In the rows, 128 means zero.
Facts:
bamo | tulinam grudra | liklo b | femal e
bozilin | tulinam skedral | drotras togon,ruskom | femal d
brasto | tulinam pliskom | femal e
bresik | tulinam zaskelas | liklo a | femal d
bretrak | tulinam skemol | liklo a | femal d
brilum | tulinam drepu | drotras nidas,fluroklak | femal c
brita | tulinam gaplan | liklo a | drotras zaskelas | femal e
brogon | tulinam zaflun | liklo a | femal f
brozeska | tulinam tivuk | liklo a | femal c
damaski | tulinam gaplan | femal d
dekle | tulinam flalogra | drotras rusunek | femal e
divar | tulinam turel | femal c
dobrik | tulinam mostir | liklo a | drotras pliton,figra,ziflum | femal c
doskasas | tulinam drudu | liklo b | femal f
dostustak | tulinam mobrer | liklo a | femal c
drasur | tulinam gaplan | liklo b | femal d
drepu | drotras fekam,kludrus | femal c
drobu | tulinam damaski | liklo b | femal c
drogak | tulinam drudu | liklo a | femal f
drolo | tulinam skonol | liklo b | drotras doskasas | femal f
drubrin | tulinam mobrer | liklo a | drotras fluroklak,rofla,brilum | femal e
drudifik | tulinam flalogra | liklo a | femal f
drudu | femal c
duplol | tulinam grudra | liklo b | femal c
fazu | tulinam troku | femal e
fekam | tulinam divar | liklo a | femal e
feveter | tulinam grudra | liklo b | drotras moger | femal e
figra | tulinam robol | liklo a | drotras brilum | femal e
flalogra | femal c
flaskaska | tulinam tomon | liklo b | femal c
flevifel | tulinam skedral | drotras stupe,drubrin | femal f
fliklem | tulinam tugris | liklo a | femal e
flinasur | tulinam grudra | liklo b | drotras gragapo,kliplos | femal c
fludra | tulinam robol | liklo a | femal e
flunamin | tulinam plidros | liklo b | femal d
fluroklak | tulinam ziflum | liklo b | drotras lufik | femal c
fopak | tulinam tomon | liklo b | femal d
futrar | tulinam mobrer | liklo a | drotras brogon,gorum | femal c
gaplan | femal f
gorum | tulinam brasto | liklo a | femal c
gragapo | tulinam tatus | liklo a | drotras lita | femal d
greluk | tulinam robol | liklo a | drotras pliskes,drudu | femal f
greple | tulinam brasto | liklo b | drotras nebril,zepla | femal c
grudra | tulinam zaskelas | femal c
guvos | tulinam pliskes | liklo a | femal c
kazes | tulinam plidros | liklo a | drotras zigam | femal c
kefa | tulinam tomon | liklo b | drotras doskasas | femal e
kesun | tulinam lufik | liklo a | femal e
kinol | tulinam soske | drotras flinasur,mostir | femal c
klaron | tulinam brasto | liklo b | drotras dobrik,grudra | femal c
klaskodril | tulinam gaplan | liklo a | femal f
klefliflem | tulinam pliskom | drotras mostir,duplol | femal c
kliflur | tulinam brasto | liklo b | femal c
kliplos | tulinam stotu | liklo b | femal e
klirel | tulinam mobrer | liklo a | femal f
kludrus | tulinam damaski | liklo b | drotras skedral | femal c
klupa | tulinam drepu | femal c
klurin | tulinam zaflun | liklo a | femal e
kofli | tulinam tivuk | liklo a | drotras kazes,patotul | femal d
lamotrek | tulinam ziflum | liklo a | drotras tomon,fluroklak,lufik | femal c
lasi | tulinam pliskom | liklo a | drotras klaron | femal c
lavaklam | tulinam stotu | liklo a | drotras robol | femal e
lita | tulinam klupa | liklo b | drotras bamo | femal c
ludro | tulinam flalogra | liklo b | femal c
lufik | tulinam soske | drotras nituk | femal c
luno | tulinam robol | liklo a | femal e
makle | tulinam flevifel | liklo a | drotras fludra | femal c
mobrer | tulinam troku | drotras plinim | femal c
moger | tulinam lufik | liklo b | drotras flevifel | femal e
mostir | tulinam soske | drotras lita | femal d
mutar | tulinam kinol | liklo a | femal e
nagan | tulinam flalogra | liklo a | femal c
nebril | tulinam grudra | liklo a | drotras flalogra,skamen | femal d
neziflin | tulinam divar | liklo a | drotras ludro | femal c
nidas | tulinam gaplan | liklo b | drotras tomon,fluroklak,zigam | femal d
nituk | tulinam skemol | liklo a | femal c
nune | tulinam ziflum | liklo a | drotras ruskom | femal d
nusus | tulinam tivuk | liklo a | drotras makle | femal d
parum | tulinam damaski | liklo b | drotras fluroklak | femal c
patotul | tulinam flalogra | liklo b | femal c
pebror | tulinam pliskom | liklo b | femal c
pesoben | tulinam pimode | liklo a | femal d
pimode | tulinam ziflum | femal c
plaplem | tulinam robol | liklo a | femal d
pledul | tulinam damaski | liklo b | drotras tivuk | femal c
plezegron | tulinam klupa | liklo a | drotras skobem | femal c
plidros | tulinam drudu | femal c
plinim | tulinam grudra | liklo a | drotras nidas | femal c
pliskes | tulinam flalogra | drotras kesun | femal f
pliskom | drotras reklu | femal d
pliton | tulinam klefliflem | liklo b | femal d
povel | tulinam zaskelas | liklo a | femal d
reklu | tulinam kinol | liklo a | drotras brasto,bamo | femal d
retal | tulinam grudra | liklo a | femal d
risa | tulinam zaflun | liklo a | femal d
robol | tulinam pliskom | femal c
rofla | tulinam zaflun | liklo b | drotras stutaklur,siklostik,brilum,zigam | femal c
roplil | tulinam tatus | liklo a | femal c
ruskom | tulinam dekle | liklo a | femal c
rusunek | tulinam flevifel | liklo a | femal c
sidruplo | tulinam traklevel | liklo a | femal c
siklostik | tulinam skemol | liklo b | femal d
skamen | tulinam damaski | liklo a | femal c
skedral | drotras mobrer | femal c
skemol | tulinam drudu | femal e
skibral | tulinam pimode | liklo a | femal e
skipen | tulinam skemol | liklo a | drotras fluroklak | femal d
skiskam | tulinam traklevel | liklo a | drotras plezegron,nusus,zigam | femal c
skobem | tulinam plidros | liklo b | drotras makle | femal c
skonol | tulinam pliskom | femal c
skuribrer | tulinam brilum | liklo a | drotras turel | femal c
soske | femal e
stedon | tulinam mobrer | liklo a | femal e
steso | tulinam mostir | liklo a | femal c
stotu | tulinam ziflum | femal c
stufluva | tulinam tatus | liklo a | femal d
stupe | tulinam drepu | liklo a | drotras nusus | femal c
stutaklur | tulinam skemol | liklo a | femal c
supler | tulinam divar | liklo a | drotras sidruplo | femal c
suskazek | tulinam gaplan | liklo b | femal e
tatus | tulinam flalogra | femal c
tider | tulinam skonol | liklo b | drotras pebror | femal d
tidran | tulinam traklevel | liklo a | femal c
tivuk | tulinam pliskom | femal c
togon | tulinam grudra | liklo a | drotras fekam | femal e
tomon | tulinam troku | drotras nusus | femal e
traklevel | drotras fliklem | femal e
trastok | tulinam brasto | liklo b | femal e
travam | tulinam robol | liklo a | drotras tugris | femal e
trikam | tulinam robol | liklo a | femal e
tripil | tulinam skemol | liklo a | drotras zaskelas,drudu | femal f
triti | tulinam soske | liklo a | femal c
troker | tulinam klupa | liklo b | drotras stutaklur | femal c
troku | femal f
truskom | tulinam damaski | liklo b | drotras skamen | femal e
tugris | tulinam ziflum | drotras siklostik | femal c
turel | drotras feveter | femal d
vegre | tulinam tomon | liklo b | drotras kazes | femal d
vesok | tulinam divar | liklo a | drotras plinim | femal c
zaflun | tulinam drudu | drotras siklostik | femal c
zapus | tulinam stotu | liklo b | femal c
zaskelas | drotras bretrak | femal c
zenos | tulinam robol | liklo a | femal c
zepla | tulinam flalogra | liklo a | femal d
zesu | tulinam robol | liklo b | femal c
ziflum | drotras plezegron | femal c
zigam | tulinam kinol | liklo a | drotras nusus | femal e
ziva | tulinam zaflun | liklo a | femal c
zodrol | tulinam grudra | liklo b | femal e

Known rows:
neziflin: [126 138 106 120 120 131 133 141 137 151 153 126 130 128 117 139 144  98
 137 148 121 115 129 148 126 114 100 145 132 152 141 137 122 142 155 108
 123 168 149 133 133 121 140 122 130 125 118 102 142  99 142]
bretrak: [129 147 125  90 124  86  73 103 144 170  50  88 114 193  59 112 125 120
 136 119 186  99 149 144 141 113 143 119 125 145 121  86 146 115  75 133
 119 156 203 136  88 139 135 102 137 128 158 124 127 137 106]
truskom: [ 93 131 136 123 134 153 104 158 146  92 158 114 141 107 164 127 131 144
  80 122  63 140 156 133 121 169 117 143 144 134 118 155 116 141 144 168
 162 145 133 139 158 139 132 140 124 141 153 110  75  76 165]
bozilin: [196 165 160 150 160  83 112  82 107 134 137 131 138 120 125 138 136 161
 142 152 176 134 136 101  97 124 106 141 141 125 172 151  87 124 119 123
 144 167  48  97 139 126 132 123  95 114  88 102 117 123 106]
lavaklam: [123  93 116 135 104 130 118 141 152 133 176 126 140  99 127 132 141  99
 126 144 103 114 115 134 127 125 107 148 155 153 119 135 139 130 167 145
 135 176 147 162 137  96 158 128 123 130 138 104 104  85 130]
klupa: [171 103 161 153 140 127 153 102  90 109 127 157 143 133 135 125 114 172
 149 134 157 127 103 113 137 126 121 140  98 118 109 120 127 100  99 120
 127 111  54 129 137 112 128 135 127  96 135 143 152 170 109]
skibral: [114  49 122 139 112 140 126 125 142 127 146 133 141 116 120 121 121 114
 143 125 115 122 106 119 155 131 135 130 127 141  87 101 161 103 136 138
 122 127 162 171 112  90 147 131 133 123 161 147 118 111 116]
tidran: [117  96 111 123 126 144 143 127 128 146 120 134 129 144 110 131 124 113
 154 133 131 122 119 132 152 119 134 126 102 138 111 104 147 115 125  98
 110 118 167 138 108 114 127 124 140 115 140 143 158 129 125]
kofli: [133 173 101 117 118 102 133 124 156 181 122 112  97 106 100 146 128  77
 136 148 153 135 125 111  98 104 150  97 185 116 188 122 108 162 170 118
 116 121 149  91  91 154 115 105 110 162  69 127 116 120 110]
soske: [164  65 167 166 126 128 139 105 102  95 149 159 152 105 149 116 110 170
 134 125 140 124  95 102 139 133 128 143 127 120  83 116 141  90 112 164
 138 121  54 159 142  92 146 143 123 107 159 149 113 151  97]
futrar: [131 131 107 125 124 133 134 136 135 147 158 132 137 124 117 139 147 103
 143 151 121 116 126 143 125 118  97 147 124 154 143 139 118 139 155  98
 125 170 145 132 136 114 140 124 127 121 115  99 147  95 147]
nidas: [ 98 191 125 141 143  83  55 120 102 105 115  83 112 118 145 111 225 115
  98  78 102 171 160 128  95 139 126  73 112  75 180 187  99 123 101 119
 130 108 148 142 147 187 120 140 133 148  70  99 158  76 177]
stotu: [175 102 162 155 141 127 154 101  87 108 131 159 149 132 139 124 116 173
 151 131 154 125 104 112 137 125 121 138  94 120 107 123 127  97 100 117
 127 114  51 129 141 108 126 138 126  95 135 141 151 166 106]
lasi: [121 170  99 108  93 140 169 159 153 165 144 133 106 103 119 148 116  79
 126 162 124 115 105 138 108 101 136 117 175 126 155 122 117 168 181 133
 116 126 131 112 117 142 122 121 130 145  92 117 128 132 120]
kinol: [184 139 139 154 136 112 151 115  96 103 166 150 147 133 162 129 127 165
 139 160 150 115 116 132 102 118  89 166 132 142 149 154 100 137 132 126
 145 164  53 121 175 108 140 149 116 112  96  92 124 153 106]
pliskes: [184 162 160 151 146 109 134 107 115 111 161 153 146 101 138 138 129 155
 130 130 165 123 133 122 113 122  98 152 124 131 145 168 119 129 130 135
 137 174  44 102 157  92 135 126 102 107 101  94 132 154 123]
travam: [108 144 110 118  66 144 164 168 175 161 158 129 103  62 124 145 105  69
 105 154 101 116  92 127 107 109 158 106 216 117 133 112 133 165 202 187
 122 119 132 132 110 131 133 119 126 161 110 130  80 121 106]
plaplem: [118 138  99 112 120 117 153 114 151 177  86 116  94 121  99 143  98  86
 150 141 162 145 111  94 123 109 194  67 164  97 161  86 137 143 147 119
 100  56 164  93  61 149 101 109 123 157  85 172 122 158  78]
ludro: [103 127 151 113 153 150 131 131 123  99 112 125 132 155 154 125 119 170
 122 111 106 145 142 119 140 161 134 123  88 124 107 127 125 123 100 118
 137  86 121 121 135 149 107 140 137 123 153 144 134 141 150]

Rows:
No name comes twice in this set of rows, the named rows included.
[104 241 168  85 100 113  75 169 132 127  94  88 102 144 111 104 169 138
  64  90 105 104 151 178 110 133 100 131 133 122 116 152 111 137  90 184
 145 161 111 142 161 198 133 121 151 128 162  83 131 112 191]	rofla
[110 175 161  87 150  95  65 110 134 122  44  83 111 196 109 106 122 170
 105  96 154 128 170 129 131 154 150 110 114 125 122 114 126 120  56 149
 144 111 164 116 110 179 109 122 134 137 162 132 106 148 130]	flunamin
[134 116 107 138 119 122 132 148 131 149 159 138 114 126 119 115 143  93
 136 130 129 118 123 147 115 106  90 159 147 163 147 141 125 153 158  91
 128 173 136 120 139 135 142 113 122 144 137 126 151 112 159]	makle
[186 166 161 157 138 103 129 111 112 109 160 150 136  99 138 130 140 150
 128 118 162 125 129 125 110 114 101 146 130 126 148 172 120 129 126 138
 133 170  42 104 159 103 137 123 104 116 104  98 137 158 130]	flevifel
[105 129  97 110  92 150 187 147 145 161 107 136  97 117 118 141  94  86
 143 140 133 127  88 122 133 103 180  90 154 105 128  86 143 147 159 132
  96  57 151 113  85 141 105 118 142 148 110 171 137 173  98]	zenos
[191 170 157 142 163  90 111  90 110 137 141 129 141 117 118 144 131 159
 137 155 171 132 141 103  98 128 102 140 141 126 176 150  86 128 123 121
 147 171  50  92 139 126 132 119  93 110  90  97 111 117 112]	turel
[129 204 123  86  99 101  87 148 167 156 104  98 114 156  77 123 134  99
 110 119 162  77 156 183 128 100 109 151 146 162 125 132 149 148 118 163
 125 219 183 127 129 115 146 102 135 131 146  73 118 142 134]	tripil
[107 134 142 113 181 122  92 101 130 114  86 103 129 161 135 128 123 163
 124 110 126 166 172  96 136 170 151 102  94 114 142 129 116 118  90 104
 139  83 157 100 105 161 100 129 118 135 132 152 116 117 139]	drasur
[ 92 158 140  99 122 154 166 151 135 115  97 126 102 134 159 132  94 146
 112 117 107 147 120 115 128 147 172  91 134  97 118 110 126 147 125 150
 127  38 112 102 115 172  89 137 138 148 129 168 121 176 129]	pebror
[172 104 148 158 176 106 112  72  93 125 105 134 146 139 119 131 120 166
 148 126 172 151 140  92 131 135 137 121  99 111 145 122 118  95  89  96
 130 116  93 109 115 117 121 124 109 107 115 150 132 132 100]	damaski
[105 183 141 100 151 157 118 155 140 116 143 121 134 129 148 145 131 148
  93 135  79 141 169 136 120 161 103 145 118 136 139 161  95 151 136 126
 154 145 119 105 154 156 116 131 125 124 135 100 109  85 181]	kludrus
[135 132 116 130 121 129 135 147 139 154 160 131 121 120 113 131 141  96
 135 143 125 116 128 145 119 110  88 159 141 162 146 140 120 150 159  98
 129 179 135 120 134 128 142 111 122 135 130 112 145  98 160]	plezegron
[110 175 149 109 140 141 120 149 131 110 140 118 128 130 155 131 139 149
 103 124  93 136 150 134 114 152 103 136 120 130 136 158 101 146 130 134
 148 133 101 115 155 163 117 137 127 130 130 105 124 109 171]	troker
[138  88 104 170 114 105 124 156 111 141 160 143  88 122 123  77 165  78
 130  94 130 128 119 157 108  88  86 168 155 164 158 155 136 162 156  66
 127 167 137 118 146 164 146 100 122 173 157 160 181 119 197]	stupe

The same things again, as new rows of numbers:
Known rows:
togon: [129 129 160 153 152 156 158 132 138 152 122 120 153 136 119 146 134 131
 130 134 149 131 150 112 127 133  83 138 126 109 135 121 141]
flinasur: [133 151 153 107 151 156 176 145 140 176 137 126 145  99 128 141 119 131
 123 145 170 130 134 118 113 124  67 117 114 128 137 118 114]
gragapo: [143 149 179 136 155 142 212 180 147 161  89 127 130 117 142 152  95 133
 111 155 185 141 149  89 139 139  51 125 132 117 156 138 127]
skedral: [112 142 146 108 115 150 171 156 142 150 105 164 141 131 117 132 143 131
 113 128 179 151 111 140 112 102  98 125 129  88 132 125 106]
klefliflem: [103 126 105 125 133  88 139 154 136  89  96 189  92 133 133  96 129 176
 120 135 181 145  94 166 106 121 119 133 109  78 140 154  68]
tider: [124 132  91 123 147 120 143 155 142 105 124 140  91  88 117 117 115 169
 148 147 139 108 106 155 145 167 128 145 113 125 135 165  67]
dobrik: [147 133 140 128 150 175 151 161 135 153 106 133 135 124 112 136 150 117
 102 149 154 129 137 127 121 124  95 132 135 141 131 156 129]
lavaklam: [126 124 151 151 157 160 149 126 129 146 126 116 144 122 119 145 138 137
 126 132 146 119 156 114 130 134  94 143 127 113 141 128 147]
zenos: [124 111 101 124 162 123 101 137 131  96 102 126  68 105 121 107 132 147
  99 122 134 111 118 174 128 148 128 140 130 160 107 195 103]
flaskaska: [131 148 137 106 140 162 145 109 144 180 148 113 132  99 110 142 138 143
 129 118 121 118 125 141 120 136 115 128 127 133 120 120 123]
mutar: [116 121 150 146 139 151 151 113 142 154 120 107 133 132 102 153 131 131
 128 109 116 119 146 122 134 142 116 156 142 119 125 126 141]
skemol: [103 144 162 125 106 145 136  97 149 146 123 158 165 148 100 133 165 134
 125  94 149 146  93 120 112  95 116 141 144  75 108 114 119]
zepla: [127 132 156 127 134 145 157 131 158 166 125 107 122 132 117 144 134 139
 128 117 107 126 122 122 143 133 134 156 152 125 117 142 135]
bresik: [141 137 150 145 129 154 154 125 151 162 130 118 133 136 118 145 151 143
 118 119 118 128 125 105 136 135 126 144 159 127 132 149 131]
plaplem: [125 109 105 156 158 117 136 142 143 102 118 126  85 110 123 120 119 175
 123 130 118 115 125 142 149 179 141 153 137 133 138 182 105]
plidros: [111 147 158 119 105 138 144 106 158 164 128 166 155 155 111 127 170 142
 113 102 144 158  92 136  96  92 129 124 146  80 114 118 113]
siklostik: [130 160 151 105 123 159 164 116 159 191 139 111 136 107 103 148 133 129
 150 118 112 115 117 126 139 135 126 139 138 115 120 116 114]
doskasas: [137 151 155  92 140 144 158 117 163 195 165 108 150 115 106 143 141 147
 131 122 118 135 124 126 117 131 114 121 129 126 121 131 124]
drobu: [128 149 141 110 137 154 144 109 144 177 144 124 133 106 110 135 142 144
 127 124 123 129 121 141 115 130 118 130 121 131 119 128 112]

Rows:
No name comes twice in this set of rows, the named rows included.
[120 138 120 140  84 165 149 183  95 137 123 172 206 159  80  40 159  94
 174 177 174 108 119 159 115  88 174 101 171 108 124 113 101]	brilum
[106 129  97 131 152 115 110 118 131 105 130 140  94  89 114 121 108 162
 141 124 132 103 119 169 128 167 117 147 102 121 125 162  83]	trastok
[140 170 152 111 156 166 208 173 149 186  93 145 123  90 120 157  84 130
 106 146 197 134 136 127 112 144  41 116 103 116 161 131  94]	lita
[144 130 150 140 113 172 162 172 115 158 133 112 188 139 101  88 147  91
 168 170 136 114 148 118 149 112 144 127 181 136 120 120 136]	skipen
[151 139 140 138 135 188 149 176 121 158 108 139 159 135 103 107 151 101
 119 169 165 122 135 130 121 115 106 119 148 148 131 140 124]	plinim
[114 104 105 168 176 117 138 151 119  85 113 124 100 113 126 116 109 153
 130 148 156 111 153 141 137 172 108 149 105 117 153 158 114]	travam
[140 145 131 102 136 200 161 155 161 172 144 121 144 106 128 181 179 149
 124 148 141 117 119 112 114 111  83 153  84 103 134 116 119]	skobem
[134 131  85 118 160 111 156 156 146 123 135 149  95 103 113 117 115 181
 133 151 141 114 112 168 125 170 128 134  98 127 150 175  78]	drolo
[106 130 107 129 122  89 146 159 141  81 100 184  98 127 137  95 129 177
 134 135 173 138  84 147 127 129 122 133 121  76 127 167  68]	pliskom
[156 150 109 100  95 208 126 188 119 134 151 126 187 104  90  84 183  92
 185 193 152  76 109 140 135  99 145 124 151 148  97 136  96]	nidas

Now the same things, written a new way:
Known rows:
robol: [ 68  95 148 132 124 114 115 153  16 119 189 173 103 145  87  73 138  97
  67  88 145 100 107  96 103 139 143 169 118  92  48 162]
tugris: [ 95 101 135 126 104 169 103 138 148 116 172 191 136 140 110 104 135 103
 121 142 157 113  94 137 115 170 116 165 142 137  71 138]
ziflum: [ 97 103 137 126 104 167 102 139 146 116 171 192 135 140 112 105 136 103
 119 138 153 113  91 139 117 169 116 164 143 137  68 137]
supler: [118 140 110 159 101 206 116 135 132  92 162 157 128 115  90  97  99 139
 150 210 172 105  72 112 117  98  80  72 158 152  74 122]
zigam: [115 100 120 154 111 165  87 145 107 100 160 164 125 122  83  96 101 109
 107 143 131 103  60 107 133 119  88 133 134 140  94 124]
kazes: [101 129 116 173 113 146 112 141 120  91 152 161 117 126  78  86  72 116
 143 137 139  92  65 134 149 126 104 136 141 147 112 130]
brasto: [ 91 100 164 133 128 189 111 151  77 114 157 182  91 150  89  86 138 119
 125 171 164 114  77  89  84 157 111 141 128 106  42 133]
greple: [101 117  85 151 124 160  77 140  43  93 176 131 135 131 104  93 111 123
  81 169 172  91 104 120 111 108 122 146 141 132  80 126]
fekam: [117 114 123 168 116 174  84 148 101 102 140 169 108 125  97  99  97 105
 119 123 124 105  44 101 136 127  90 129 130 134  84 122]
soske: [103  78 147 119 111 176  95 143 146 117 165 194 135 144  98 105 134 108
 122 149 145 116  75 135 114 172 105 179 133 133  81 126]
klurin: [107 110 124 167 121 154 108 145 118  90 141 161 114 128  59  86  66 120
 154 142 127  93  47 132 148 130  96 154 132 144 128 119]
mutar: [115 101 117 151 111 170  90 145 105 100 159 169 126 122  87  97 100 112
 121 140 131 103  54 112 128 109  87 136 129 137  96 122]
zodrol: [140 108  91 142 110 179  65 150  88 114 143 148 145 128 106 117 122 129
  88 126 135 113  39 113 132  90  97 162 135 140  66 117]
fopak: [118 128 105 151 113 164  95 147  88 108 148 153 137 132 111 105 108 130
 113 127 152 106  64 139 135 112 114 158 140 141  65 128]
tatus: [ 99 100 134 125 104 174 103 138 147 118 166 196 138 140 116 106 134 108
 129 132 156 114  85 140 116 161 114 169 137 135  67 136]
truskom: [122  97  84 150 119 167  61 143  88  95 153 136 148 129  96 108 108 120
  80 158 146  99  69 131 131 121 105 174 141 147 100 111]
klupa: [ 96 101 137 126 107 171 104 137 141 114 166 193 134 140 112 104 133 110
 133 139 155 111  87 142 114 161 117 166 137 133  70 136]
makle: [107 126 115 161 106 159  98 142 105 101 162 163 123 119 103  95  97 109
 118 130 140 100  73 115 135 114  99 122 139 139  82 134]
bamo: [145 128 108 153 112 194  71 157  96 119 118 157 121 134 119 121 121 132
 109 117 133 120  19 100 133 103  95 152 138 136  42 119]

Rows:
No name comes twice in this set of rows, the named rows included.
[137 136  93 149 102 177  86 148  96 117 140 150 140 126 119 117 121 138
 101 125 150 114  46 114 134  79 102 139 145 142  42 129]	flinasur
[129 125 129 153 122 181  89 158 100 111 120 158 111 143 102 109 114 134
 132 128 139 115  31 113 134 127 104 164 137 134  57 118]	kliplos
[ 99  97 139 115  98 170 121 138 157 115 181 188 149 139  92 102 140 119
 129 167 164 115  94 142 111 146 110 154 146 140  70 136]	kinol
[138 108  93 143 109 172  66 150  89 114 145 143 147 127 103 117 122 124
  72 134 135 113  45 110 134  95  97 163 141 144  62 119]	feveter
[126 114 114 137  96 196  70 140 132 132 146 196 133 129 157 128 149  98
  94  97 142 124  56 105 122 143 104 142 137 134  28 139]	grudra
[ 87 110 144 147 117 150 124 137 164 102 149 187 119 149  78  90  93 117
 178 142 157 101  78 167 139 186 127 184 142 143 113 132]	plidros
[100 103 114 127 115 139 129 144  35 104 190 154 144 119  43  71  87 137
 129 140 144  96  80 117  99  16  96 128 114 114  88 140]	greluk
[120  85 107 125 103 144 114 146  95 104 177 167 161 117  48  89  96 138
 141 119 123 102  44 135 127  37  86 161 115 133 113 132]	brita
[114  91 121 108  94 165 114 141 125 129 166 201 161 132 111 108 138 129
 145  88 142 119  57 144 111  84 109 180 119 124  59 146]	zaskelas
[108 146 119 180 127 149 108 149 103 100 116 149 107 144  94  95  66 131
 149 120 145  96  50 155 159 151 126 169 143 146  91 124]	siklostik
[ 89 114 157 140 119 141 146 144 156 111 131 204 115 156  73  86  82 138
 227  84 141 103  45 182 144 153 129 214 121 126 110 140]	drudu
[114 114 100 142 107 152 101 144  95 106 172 140 156 127  91 102 108 131
  87 152 157 104  83 143 133 104 112 156 149 150  76 127]	vegre
[110 126  97 163 135 161  81 140  96  98 120 155 122 143  99  98  62 125
 163 116 145  93  54 171 143 126 121 198 127 138 110 112]	doskasas

